Below are the code and all the weights of a small trained network. Each question names an input and a target symbol and asks about switching units off, where a switched-off unit gives its printed mean instead of its output.

import numpy as np


def w(rows, s, z=0):
    codes = np.array(rows[::2]) - 128.0
    scale = np.full(codes.shape[1], s)
    scale[-1] = z or s
    return codes * scale


def f(y):
    return y / 2 * (1 + np.tanh(0.7978845608 * (y + 0.044715 * y**3)))


def softmax(a):
    e = np.exp(a - a.max(-1, keepdims=True))
    return e / e.sum(-1, keepdims=True)


def log_softmax(a):
    a = a - a.max(-1, keepdims=True)
    return a - np.log(np.exp(a).sum(-1, keepdims=True))


def net(x, mask):
    ids = ['αβγδεζηθλμξπσφψω'.index(c) for c in x.split()]
    T = len(ids)
    res = E[ids] + P[:T]
    r = res
    for j in range(2):
        rows = slice(2 * j, 2 * j + 2)
        q, k, v = (r @ M[0][rows].T for M in (Q, K, V))
        z = softmax(np.where(np.tri(T) > 0, q @ k.T / 2**0.5, -1e9)) @ v
        o = O[0][rows]
        res = res + np.where(mask[j], z, o[:, -1]) @ o[:, :-1]
    y = f(res @ A[0][:, :-1].T + A[0][:, -1])
    res = res + np.where(mask[2:26], y, B[0][:, -1]) @ B[0][:, :-1]
    return log_softmax(res[-1] @ U[:, :-1].T + U[:, -1])


Q, K, V, O, A, B = {}, {}, {}, {}, {}, {}
E = w([
[85,97,110,111,231,202,144,189,245],'α',
[133,63,201,86,166,153,138,72,218],'β',
[123,115,175,197,124,143,211,210,139],'γ',
[37,148,157,253,123,152,193,99,106],'δ',
[210,152,192,105,57,111,162,176,131],'ε',
[88,183,136,215,173,155,122,64,98],'ζ',
[122,245,81,143,125,190,74,175,87],'η',
[150,62,216,119,89,61,224,141,226],'θ',
[155,101,199,134,133,106,210,66,143],'λ',
[171,117,143,250,106,90,36,139,21],'μ',
[174,122,199,55,55,177,81,174,131],'ξ',
[77,200,191,214,70,96,164,105,149],'π',
[94,226,149,215,97,158,94,209,100],'σ',
[126,84,195,111,133,188,126,216,131],'φ',
[55,139,186,103,165,222,127,106,122],'ψ',
[92,157,169,118,189,206,50,66,140],'ω',
],0.017)
P = w([
[118,116,75,88,73,157,31,99,248],'0',
[113,118,186,161,136,178,143,126,149],'1',
[121,123,179,157,140,177,142,131,140],'2',
[123,132,181,159,135,177,140,133,139],'3',
[128,124,183,160,136,174,131,139,141],'4',
[129,126,183,162,141,174,142,134,136],'5',
[124,130,188,161,141,171,140,142,138],'6',
[131,130,183,157,143,171,140,136,134],'7',
[130,132,185,170,137,177,141,141,126],'8',
[135,137,183,170,136,173,135,141,137],'9',
[127,142,181,180,138,172,131,142,133],'10',
],0.012)
Q[0] = w([
[136,98,184,183,128,225,115,150,142],'head 0',
[109,221,211,247,142,172,129,150,129],'head 0',
[123,86,66,170,43,114,84,127,99],'head 1',
[108,181,239,194,103,254,152,169,172],'head 1',
],0.0091)
K[0] = w([
[115,146,84,102,62,136,125,103,191],'head 0',
[148,81,95,143,90,110,67,143,180],'head 0',
[103,158,92,114,127,126,182,122,153],'head 1',
[121,37,50,182,86,55,8,107,145],'head 1',
],0.012)
V[0] = w([
[211,254,161,146,96,10,116,28,136],'head 0',
[60,71,187,172,107,148,198,103,98],'head 0',
[123,104,132,164,29,63,143,233,158],'head 1',
[213,39,196,28,123,116,126,138,149],'head 1',
],0.0077)
O[0] = w([
[181,228,161,99,182,111,129,151,110,2],'head 0',
[162,172,160,214,90,203,151,102,192,65],'head 0',
[246,138,36,201,125,123,98,103,153,195],'head 1',
[123,84,159,121,144,41,61,178,219,197],'head 1',
],0.012,0.0076)
A[0] = w([
[160,164,134,157,118,151,144,140,183,107],'neuron 0',
[109,120,134,182,151,87,126,94,34,135],'neuron 1',
[160,126,115,119,156,161,226,140,139,119],'neuron 2',
[158,206,178,107,172,106,131,120,166,58],'neuron 3',
[66,185,95,126,137,98,120,11,157,238],'neuron 4',
[135,87,134,121,118,100,80,107,129,118],'neuron 5',
[221,133,77,133,124,167,167,70,165,115],'neuron 6',
[136,174,112,107,49,152,122,127,79,57],'neuron 7',
[96,156,139,108,88,187,187,94,131,18],'neuron 8',
[79,111,130,53,128,62,114,117,136,29],'neuron 9',
[179,160,97,77,166,120,176,115,84,81],'neuron 10',
[172,83,149,97,162,201,81,132,165,191],'neuron 11',
[123,83,158,147,139,105,117,148,167,132],'neuron 12',
[168,151,101,65,204,38,132,144,91,131],'neuron 13',
[83,151,121,38,158,90,161,123,62,1],'neuron 14',
[118,104,95,112,63,100,134,103,77,84],'neuron 15',
[101,104,67,114,114,121,72,108,160,117],'neuron 16',
[167,143,134,135,88,83,143,140,85,54],'neuron 17',
[87,186,75,161,108,115,160,171,71,179],'neuron 18',
[126,120,183,87,150,174,141,156,190,176],'neuron 19',
[151,147,178,108,67,150,32,46,77,18],'neuron 20',
[48,162,102,170,218,147,135,111,103,89],'neuron 21',
[162,104,115,153,146,54,185,65,149,122],'neuron 22',
[170,111,170,92,108,184,112,138,50,60],'neuron 23',
],0.011,0.0044)
B[0] = w([
[132,106,137,99,89,81,200,70,177,165],'neuron 0',
[117,170,202,102,164,175,109,127,99,152],'neuron 1',
[66,92,102,96,135,114,139,168,125,160],'neuron 2',
[180,99,171,84,80,86,208,119,151,147],'neuron 3',
[238,110,189,119,61,195,170,113,98,147],'neuron 4',
[117,140,91,165,187,148,173,205,96,199],'neuron 5',
[110,62,142,87,214,90,57,96,145,185],'neuron 6',
[163,123,72,107,155,52,78,133,190,149],'neuron 7',
[118,186,29,67,158,108,114,184,123,160],'neuron 8',
[142,52,173,167,183,129,113,142,199,175],'neuron 9',
[218,61,104,84,80,202,63,200,101,153],'neuron 10',
[123,175,119,213,102,94,157,80,80,224],'neuron 11',
[130,213,91,108,115,163,118,132,84,251],'neuron 12',
[60,157,165,194,210,242,205,6,102,154],'neuron 13',
[166,113,101,142,97,9,158,99,34,141],'neuron 14',
[235,162,158,100,140,68,136,173,212,136],'neuron 15',
[147,140,160,108,133,132,191,171,63,206],'neuron 16',
[116,112,126,66,123,168,135,132,198,133],'neuron 17',
[71,19,202,128,93,161,85,133,134,160],'neuron 18',
[108,147,106,119,63,140,75,83,155,200],'neuron 19',
[61,163,165,141,226,46,209,116,155,148],'neuron 20',
[147,183,100,65,154,111,123,116,202,159],'neuron 21',
[97,187,128,107,104,104,57,132,2,155],'neuron 22',
[159,173,71,201,102,110,132,146,166,163],'neuron 23',
],0.0072,0.017)
U = w([
[107,138,59,92,186,131,161,124,188,59],'α',
[155,35,105,172,125,100,100,41,145,148],'β',
[112,44,174,118,148,144,211,183,181,85],'γ',
[64,176,154,91,77,173,109,107,142,152],'δ',
[210,92,126,77,150,103,141,155,194,83],'ε',
[163,145,158,111,145,178,114,123,148,240],'ζ',
[156,102,75,91,160,140,2,151,142,23],'η',
[80,114,144,75,119,41,129,111,130,230],'θ',
[167,91,100,82,149,82,130,119,62,13],'λ',
[140,126,147,163,241,73,91,187,135,50],'μ',
[183,176,104,154,125,52,137,147,176,156],'ξ',
[137,173,205,115,51,127,171,122,164,191],'π',
[111,141,174,118,116,130,28,164,207,189],'σ',
[152,168,85,186,54,161,138,152,88,235],'φ',
[117,212,89,66,116,128,141,152,122,218],'ψ',
[135,183,148,143,153,124,237,96,140,6],'ω',
],0.0074,0.0021)

Each question gives the input, a string of symbols that net reads in full, and the target symbol t.
The units are the heads (2 rows each of Q, K, V and O) and the neurons (one row each of A and B). Each row of codes is followed by its name. A weight is (code - 128) times the scale printed after its matrix; where a second scale follows, it is the last column's (O, A, B and U).
mask holds one flag per unit, heads first, then neurons. A switched-off unit (its flag False) gives its mean, the last column of its rows in O or B, instead of its output. The means were averaged over made-up inputs and are rounded, as every weight is.
A unit's drop is (log p(t) with every unit on - log p(t) with that unit switched off) / (log p(t) with every unit on - log p(t) with every unit switched off).
The circuit of an input: a set's keep is (log p(t) with only the set's units on - log p(t) with every unit switched off) / (log p(t) with every unit on - log p(t) with every unit switched off). Starting from the 12 units with the biggest drops (on a tie, the unit counted first), units are removed one at a time, each time the one whose removal leaves the highest keep (on an exact tie, the one counted first), for as long as the keep stays at least 0.8.
circuit, biggest first: the units of the circuit, biggest drop first
most important unit: the unit with the biggest drop
heads that matter: for each layer, one digit per head in row order, 1 if its drop is at least 0.15 and else 0, layers parted by /
drop of u: that unit's drop, to one decimal
input λ ξ ξ ω σ ψ δ σ, target π: most important unit => head 0
input β φ β η μ φ ε φ, target φ: circuit, biggest first => [neuron 23; head 1]
input ζ φ θ ξ α φ δ λ δ π, target ψ: heads that matter => 01
input ω φ ξ ξ γ π α γ β γ, target θ: heads that matter => 11
input φ δ α π θ ω δ β α γ, target φ: circuit, biggest first => [head 0; neuron 12; neuron 6; neuron 9]
input η α δ φ γ θ φ γ η γ γ, target λ: circuit, biggest first => [head 0; neuron 14; head 1]
input ξ ξ γ π ξ γ β, target μ: circuit, biggest first => [head 1; head 0; neuron 5]
input γ λ λ β, target β: circuit, biggest first => [head 1; neuron 6; head 0]
input ε σ ζ γ η μ, target μ: circuit, biggest first => [neuron 20; neuron 19]
input ω π π ε, target θ: circuit, biggest first => [head 1; neuron 14]
input θ π ζ ξ, target ξ: circuit, biggest first => [head 1; head 0; neuron 11]
input π δ σ σ λ μ η ξ γ, target γ: circuit, biggest first => [head 1; neuron 12; neuron 11]
input γ μ γ ξ γ θ γ, target γ: circuit, biggest first => [head 1; neuron 12; neuron 11; neuron 18]
input θ γ ω γ μ η ω, target ω: most important unit => neuron 20
input γ γ α ξ, target β: heads that matter => 11
input ξ ε γ ξ φ, target μ: circuit, biggest first => [head 0; head 1; neuron 5]
input α λ γ ξ γ ζ ζ μ γ φ π, target π: heads that matter => 01
input β λ ζ α λ γ ζ ξ γ, target σ: heads that matter => 01
input ξ α α φ α η, target μ: heads that matter => 11
input β μ ξ φ δ θ φ φ γ θ, target θ: most important unit => head 1
input σ γ γ ε α φ π θ π γ, target η: drop of head 1 => 0.8
input ξ δ γ φ φ γ γ λ δ ω ξ, target μ: drop of head 1 => 0.3
